Below is a small trained network, with its code and all its weights. Each question gives an input and a class and asks what happens when units are switched off, that is, made to give their printed mean instead of their output.

import numpy as np


def w(rows, s, z=0):
    codes = np.array(rows[::2]) - 128.0
    scale = np.full(codes.shape[1], s)
    scale[-1] = z or s
    return codes * scale


def f(y):
    return y / 2 * (1 + np.tanh(0.7978845608 * (y + 0.044715 * y**3)))


def log_softmax(a):
    a = a - a.max(-1, keepdims=True)
    return a - np.log(np.exp(a).sum(-1, keepdims=True))


def net(x, mask):
    res = np.array(x, float).reshape(1, 8) / 4 @ E
    y = f(res @ A[0][:, :-1].T + A[0][:, -1])
    res = res + np.where(mask, y, B[0][:, -1]) @ B[0][:, :-1]
    return log_softmax(res[-1] @ U[:, :-1].T + U[:, -1])


A, B = {}, {}
E = w([
[41,72,207,57,120,170,37,182,159,177,120],'x0',
[183,82,107,145,59,208,140,57,172,241,251],'x1',
[167,137,142,136,131,117,89,135,141,103,177],'x2',
[125,133,140,134,129,138,136,133,123,123,135],'x3',
[151,137,160,133,118,127,120,122,134,108,137],'x4',
[136,20,165,227,76,16,158,218,105,188,119],'x5',
[122,175,166,154,135,140,155,125,139,160,79],'x6',
[146,88,110,89,104,118,126,132,154,94,130],'x7',
],0.012)
A[0] = w([
[113,173,90,92,184,159,114,53,170,92,141,223],'n0',
[173,142,102,131,160,37,97,124,122,86,112,171],'n1',
[54,148,168,74,182,164,42,134,144,58,108,217],'n2',
[79,140,146,67,115,248,53,31,130,109,119,162],'n3',
[204,145,74,157,173,99,231,101,104,99,145,244],'n4',
[140,161,130,98,129,98,173,98,187,182,186,120],'n5',
[72,99,211,43,122,160,44,187,164,197,119,162],'n6',
[165,74,125,156,88,209,150,58,163,212,187,164],'n7',
[123,56,137,220,106,42,142,187,146,155,128,176],'n8',
[168,89,124,148,67,134,160,61,134,210,170,130],'n9',
[107,53,182,131,138,109,97,143,118,149,100,118],'n10',
],0.011)
B[0] = w([
[92,184,102,76,144,236,131,90,134,60,84,244],'n0',
[130,132,151,173,126,118,134,97,121,113,63,193],'n1',
[64,167,118,133,213,77,96,133,177,84,101,253],'n2',
[133,102,72,124,197,188,110,116,178,164,144,245],'n3',
[186,141,84,114,59,153,254,39,144,93,26,235],'n4',
[182,106,131,112,101,160,139,120,102,175,139,165],'n5',
[114,99,174,153,146,143,8,207,109,160,156,254],'n6',
[225,169,81,84,58,191,64,200,159,193,211,242],'n7',
[170,69,180,183,100,47,196,183,80,113,122,245],'n8',
[172,187,71,128,55,136,109,228,150,150,177,209],'n9',
[112,69,132,152,115,95,105,153,89,105,190,188],'n10',
],0.011,0.022)
U = w([
[94,170,108,95,141,150,162,44,123,66,50,253],'0',
[162,56,164,186,139,49,218,77,124,109,73,212],'1',
[6,134,116,136,196,102,85,118,205,119,156,206],'2',
[73,44,254,154,142,76,95,146,58,109,136,98],'3',
[159,159,67,76,62,215,126,56,169,131,136,74],'4',
[222,135,63,159,70,77,182,160,131,151,144,66],'5',
[154,111,107,88,178,197,53,136,173,179,175,79],'6',
[115,100,174,149,40,122,58,181,80,178,204,34],'7',
],0.0097,0.0023)

Each question gives the input, the list of numbers given to net, and the class t.
The units are the neurons (one row each of A and B). Each row of codes is followed by its name. A weight is (code - 128) times the scale printed after its matrix; where a second scale follows, it is the last column's (A, B and U).
mask holds one flag per neuron, in row order. A switched-off neuron (its flag False) gives its mean, the last column of its row in B, instead of its output. The means were averaged over made-up inputs and are rounded, as every weight is.
A unit's drop is (log p(t) with every unit on - log p(t) with that unit switched off) / (log p(t) with every unit on - log p(t) with every unit switched off).
The circuit of an input: a set's keep is (log p(t) with only the set's units on - log p(t) with every unit switched off) / (log p(t) with every unit on - log p(t) with every unit switched off). Starting from all 11 units, units are removed one at a time, each time the one whose removal leaves the highest keep (on an exact tie, the one counted first), for as long as the keep stays at least 0.8.
units of the circuit, in order: the units of the circuit, biggest drop first
most important unit: the unit with the biggest drop
k most important neurons: the k neurons with the biggest drops, biggest first
drop when u is switched off: that unit's drop, to one decimal
input [-3,0,-8,1,1,-7,-4,2], class 0: units of the circuit, in order	(n7)
input [5,0,4,-4,-2,2,-6,1], class 3: units of the circuit, in order	(n7, n9)
input [3,0,5,-3,-3,-2,-5,-8], class 2: units of the circuit, in order	(n7, n2)
input [0,5,1,-6,7,0,-8,-2], class 4: 3 most important neurons	(n6, n8, n2)
input [-2,-1,2,-4,0,1,5,4], class 1: 2 most important neurons	(n7, n0)
input [8,2,-2,2,5,1,-3,3], class 7: 2 most important neurons	(n6, n0)
input [8,0,7,-7,1,0,-8,-4], class 2: 2 most important neurons	(n2, n7)
input [2,-8,5,3,-6,-7,2,8], class 2: 2 most important neurons	(n2, n4)
input [2,-7,-7,-4,-2,1,5,7], class 3: 2 most important neurons	(n3, n0)
input [-7,6,0,-1,-8,0,-4,-7], class 4: 2 most important neurons	(n8, n4)
input [0,8,-1,5,3,2,-2,5], class 5: 2 most important neurons	(n6, n9)
input [2,0,-8,6,-5,0,1,6], class 2: 2 most important neurons	(n7, n8)
input [-2,0,-7,-3,-5,6,-5,-8], class 1: 2 most important neurons	(n7, n8)
input [8,-4,5,3,2,-2,3,5], class 2: units of the circuit, in order	(n2)
input [0,-3,4,8,8,-6,-5,-6], class 0: 2 most important neurons	(n6, n0)
input [-7,0,-7,8,8,7,1,7], class 1: drop when n7 is switched off	0.3
input [2,-3,-3,-1,-4,4,1,-6], class 3: drop when n7 is switched off	0.1
input [2,-2,-2,-4,1,-1,3,4], class 2: drop when n7 is switched off	0.2
input [5,0,6,-5,8,-5,6,1], class 2: drop when n2 is switched off	0.8
input [0,-5,-4,4,-6,5,7,-1], class 1: most important unit	n6
